Below are the code and all the weights of a small trained network. Each question names an input and a class and asks about switching units off, where a switched-off unit gives its printed mean instead of its output.

import numpy as np


def w(rows, s, z=0):
    codes = np.array(rows[::2]) - 128.0
    scale = np.full(codes.shape[1], s)
    scale[-1] = z or s
    return codes * scale


def norm(h):
    return h / np.sqrt((h * h).mean(-1, keepdims=True) + 1e-5)


def f(y):
    return np.maximum(y, 0)


def log_softmax(a):
    a = a - a.max(-1, keepdims=True)
    return a - np.log(np.exp(a).sum(-1, keepdims=True))


def net(x, mask):
    res = np.array(x, float).reshape(1, 8) / 4 @ E
    u = 0
    for l in range(2):
        y = f(norm(res) @ A[l][:, :-1].T + A[l][:, -1])
        res = res + np.where(mask[u : u + 4], y, B[l][:, -1]) @ B[l][:, :-1]
        u += 4
    return log_softmax(norm(res)[-1] @ U[:, :-1].T + U[:, -1])


A, B = {}, {}
E = w([
[90,121,82,184,121,24,157,79,103,201,199],'x0',
[172,131,138,70,217,133,96,73,164,201,69],'x1',
[61,74,255,76,98,132,188,152,110,181,107],'x2',
[155,219,195,140,175,51,146,93,155,79,169],'x3',
[144,103,155,183,107,80,35,133,103,194,172],'x4',
[85,153,97,183,220,135,86,139,104,59,50],'x5',
[189,149,167,124,94,67,106,63,125,95,237],'x6',
[159,171,64,189,137,205,229,48,171,103,177],'x7',
],0.0035)
A[0] = w([
[74,168,19,217,164,148,145,144,122,46,177,99],'L0N1',
[43,80,152,59,75,246,195,210,127,107,38,5],'L0N2',
[181,120,30,82,136,141,159,80,136,249,96,130],'L0N3',
[70,24,88,113,88,90,6,254,70,174,108,100],'L0N4',
],0.0046,0.0022)
B[0] = w([
[192,180,95,177,94,170,196,69,142,98,43,230],'L0N1',
[111,119,199,9,127,172,86,213,146,60,193,241],'L0N2',
[145,111,110,202,162,233,82,110,95,131,87,215],'L0N3',
[78,135,134,84,184,164,46,167,50,254,165,254],'L0N4',
],0.0071,0.0049)
A[1] = w([
[46,107,121,80,129,195,196,161,126,157,113,148],'L1N1',
[139,97,121,135,163,207,113,106,173,198,108,151],'L1N2',
[148,119,108,119,30,177,147,51,158,148,254,113],'L1N3',
[86,133,158,101,115,176,124,205,58,122,118,251],'L1N4',
],0.0061,0.0013)
B[1] = w([
[142,96,89,76,208,80,17,210,104,207,132,212],'L1N1',
[84,251,93,199,60,154,42,112,126,123,97,219],'L1N2',
[20,109,160,96,122,65,102,119,69,205,175,180],'L1N3',
[127,163,133,139,254,142,109,87,80,172,92,254],'L1N4',
],0.0062,0.0063)
U = w([
[176,101,180,18,163,168,155,208,149,35,117,103],'0',
[179,13,104,152,117,92,156,161,173,122,100,1],'1',
[108,148,128,116,197,130,23,147,63,249,139,218],'2',
[90,116,173,100,66,2,196,90,99,168,219,99],'3',
[192,183,51,241,75,180,152,71,144,77,31,171],'4',
],0.0089,0.004)

Each question gives the input, the list of numbers given to net, and the class t.
The units are the neurons (one row each of A and B). Each row of codes is followed by its name. A weight is (code - 128) times the scale printed after its matrix; where a second scale follows, it is the last column's (A, B and U).
mask holds one flag per neuron, layer by layer. A switched-off neuron (its flag False) gives its mean, the last column of its row in B, instead of its output. The means were averaged over made-up inputs and are rounded, as every weight is.
A unit's drop is (log p(t) with every unit on - log p(t) with that unit switched off) / (log p(t) with every unit on - log p(t) with every unit switched off).
The circuit of an input: a set's keep is (log p(t) with only the set's units on - log p(t) with every unit switched off) / (log p(t) with every unit on - log p(t) with every unit switched off). Starting from all 8 units, units are removed one at a time, each time the one whose removal leaves the highest keep (on an exact tie, the one counted first), for as long as the keep stays at least 0.8.
units of the circuit, in order: the units of the circuit, biggest drop first
unit that matters most: the unit with the biggest drop
top k neurons: the k neurons with the biggest drops, biggest first
top k neurons in layer l: the k neurons of layer l with the biggest drops, biggest first
drop of u: that unit's drop, to one decimal
input [2,-6,-1,5,0,-7,5,7], class 3: unit that matters most => L1N3
input [-4,7,3,-3,-7,-1,2,1], class 0: top 3 neurons => L0N2, L0N4, L1N3
input [8,3,2,6,7,1,7,-6], class 3: units of the circuit, in order => L1N4, L1N1, L0N3
input [-4,-2,-7,3,-7,-6,-4,-6], class 0: top 2 neurons in layer 1 => L1N2, L1N3
input [-2,1,0,8,4,-7,-3,7], class 3: top 4 neurons => L1N3, L0N4, L1N4, L1N1
input [-2,3,0,8,-7,-1,1,-8], class 0: units of the circuit, in order => L0N4, L1N1
input [-5,0,-6,7,-4,2,6,-7], class 0: units of the circuit, in order => L0N4, L1N2
input [-7,1,6,-1,3,-7,-6,3], class 0: top 2 neurons => L0N2, L0N4
input [0,1,-5,-3,-4,-5,-6,8], class 4: top 2 neurons => L0N4, L0N1
input [-8,2,6,-8,-5,6,-2,4], class 0: top 3 neurons in layer 0 => L0N2, L0N4, L0N3
input [-2,-7,-1,0,-7,4,-4,-4], class 0: top 2 neurons in layer 1 => L1N2, L1N3
input [-6,6,-8,4,0,-2,3,-7], class 0: units of the circuit, in order => L0N4, L1N4, L1N1
input [-3,-6,-1,-7,-5,3,-1,8], class 0: top 3 neurons in layer 0 => L0N2, L0N3, L0N4
input [4,5,2,-6,1,4,2,5], class 4: top neuron in layer 0 => L0N4
input [4,-5,-6,0,-5,-8,6,8], class 3: top 2 neurons => L1N3, L1N2
input [-8,4,-6,8,-6,-1,-5,-5], class 0: units of the circuit, in order => L0N4, L0N3, L1N2
input [-2,-4,-3,5,-2,-4,-1,4], class 4: top 3 neurons => L0N1, L0N2, L0N4
input [5,-4,-5,2,3,-4,3,-5], class 3: top 2 neurons in layer 0 => L0N3, L0N2
input [-4,4,-7,7,3,-5,6,2], class 3: top 2 neurons in layer 0 => L0N4, L0N3
input [0,5,-1,2,-5,-3,7,-5], class 3: top 3 neurons => L0N4, L1N4, L1N1
input [-4,-4,2,7,4,0,1,2], class 3: top 2 neurons in layer 0 => L0N4, L0N2
input [-8,-3,-4,4,1,1,4,3], class 4: top neuron in layer 0 => L0N2
input [7,-8,-5,-3,1,2,6,-3], class 3: top 2 neurons in layer 1 => L1N4, L1N1
input [-3,4,8,8,2,3,8,3], class 3: top 2 neurons in layer 1 => L1N4, L1N1
input [-7,1,-4,8,-4,-1,8,-7], class 0: drop of L0N4 => 0.3
input [2,8,-7,1,-1,8,7,6], class 4: drop of L0N4 => 0.0
input [-2,-4,-8,0,-2,-6,5,1], class 3: top neuron in layer 1 => L1N3
